Below is a small trained network, with its code and all its weights. Each question gives an input and a class and asks what happens when units are switched off, that is, made to give their printed mean instead of their output.

import numpy as np


def w(rows, s, z=0):
    codes = np.array(rows[::2]) - 128.0
    scale = np.full(codes.shape[1], s)
    scale[-1] = z or s
    return codes * scale


def f(y):
    return np.maximum(y, 0)


def log_softmax(a):
    a = a - a.max(-1, keepdims=True)
    return a - np.log(np.exp(a).sum(-1, keepdims=True))


def net(x, mask):
    res = np.array(x, float).reshape(1, 4) / 4 @ E
    y = f(res @ A[0][:, :-1].T + A[0][:, -1])
    res = res + np.where(mask, y, B[0][:, -1]) @ B[0][:, :-1]
    return log_softmax(res[-1] @ U[:, :-1].T + U[:, -1])


A, B = {}, {}
E = w([
[98,77,114,108,203,254],'x0',
[210,142,145,44,102,148],'x1',
[208,145,53,170,158,174],'x2',
[60,233,93,100,187,91],'x3',
],0.0082)
A[0] = w([
[125,97,82,194,175,187,144],'n1',
[160,88,94,160,174,254,163],'n2',
[148,225,87,108,182,99,129],'n3',
[192,226,87,129,187,95,176],'n4',
[72,172,159,166,96,73,134],'n5',
[65,175,212,159,100,22,191],'n6',
[108,169,148,222,78,32,182],'n7',
[172,67,102,226,112,192,215],'n8',
[133,99,38,175,179,121,193],'n9',
[48,106,168,54,162,170,147],'n10',
[91,115,89,152,245,168,254],'n11',
[189,124,164,68,55,179,206],'n12',
[190,132,160,39,86,110,185],'n13',
[154,27,120,239,89,136,155],'n14',
[184,38,132,149,35,120,181],'n15',
[174,70,87,155,173,186,154],'n16',
[197,94,160,19,69,130,194],'n17',
[10,130,158,101,143,115,230],'n18',
[33,130,132,58,194,154,167],'n19',
[143,211,63,100,167,107,155],'n20',
],0.0068,0.0032)
B[0] = w([
[160,170,76,141,212,245,208],'n1',
[192,123,79,140,176,181,246],'n2',
[64,217,174,63,35,147,207],'n3',
[88,207,169,85,39,179,223],'n4',
[80,128,45,146,148,46,190],'n5',
[131,133,59,95,161,40,236],'n6',
[104,167,75,162,148,40,230],'n7',
[164,152,152,218,166,178,235],'n8',
[114,207,107,131,148,180,204],'n9',
[60,14,189,61,183,156,207],'n10',
[100,129,97,54,168,222,253],'n11',
[223,48,161,109,99,111,215],'n12',
[178,88,133,69,46,76,208],'n13',
[128,186,197,225,178,117,219],'n14',
[197,153,213,206,108,38,222],'n15',
[198,155,92,158,160,170,211],'n16',
[254,54,159,70,49,74,222],'n17',
[43,85,126,57,212,82,228],'n18',
[62,75,149,52,147,153,220],'n19',
[66,211,168,46,30,173,209],'n20',
],0.0056,0.0066)
U = w([
[174,154,51,147,194,217,132],'0',
[241,50,162,77,42,99,177],'1',
[161,140,232,233,107,84,110],'2',
[84,231,139,74,26,138,178],'3',
[63,30,169,43,162,156,106],'4',
[97,136,3,142,154,35,174],'5',
[132,117,128,211,118,158,2],'6',
],0.007,0.0023)

Each question gives the input, the list of numbers given to net, and the class t.
The units are the neurons (one row each of A and B). Each row of codes is followed by its name. A weight is (code - 128) times the scale printed after its matrix; where a second scale follows, it is the last column's (A, B and U).
mask holds one flag per neuron, in row order. A switched-off neuron (its flag False) gives its mean, the last column of its row in B, instead of its output. The means were averaged over made-up inputs and are rounded, as every weight is.
A unit's drop is (log p(t) with every unit on - log p(t) with that unit switched off) / (log p(t) with every unit on - log p(t) with every unit switched off).
The circuit of an input: a set's keep is (log p(t) with only the set's units on - log p(t) with every unit switched off) / (log p(t) with every unit on - log p(t) with every unit switched off). Starting from the 12 units with the biggest drops (on a tie, the unit counted first), units are removed one at a time, each time the one whose removal leaves the highest keep (on an exact tie, the one counted first), for as long as the keep stays at least 0.8.
units of the circuit, in order: the units of the circuit, biggest drop first
k most important neurons: the k neurons with the biggest drops, biggest first
drop of u: that unit's drop, to one decimal
input [-1,2,-7,5], class 4: units of the circuit, in order => n10; n18
input [7,3,-6,-6], class 1: units of the circuit, in order => n17; n12
input [4,-5,-6,-8], class 2: units of the circuit, in order => n14; n15
input [-6,-1,2,-6], class 2: units of the circuit, in order => n14; n15
input [2,-2,-2,-6], class 2: units of the circuit, in order => n14; n15; n8
input [-1,-8,-8,-1], class 5: units of the circuit, in order => n6; n5
input [3,-1,1,-8], class 2: units of the circuit, in order => n15; n14
input [8,2,-5,-7], class 1: 3 most important neurons => n17; n12; n15
input [2,-4,2,-5], class 0: most important neuron => n1
input [-8,-2,-2,-6], class 2: 2 most important neurons => n15; n14
input [1,-6,3,8], class 3: drop of n4 => 0.1
input [-5,6,7,3], class 3: drop of n3 => 0.1
input [2,3,1,5], class 3: drop of n3 => 0.2
input [7,8,4,8], class 3: drop of n20 => 0.5
input [-6,2,-7,2], class 5: most important neuron => n6
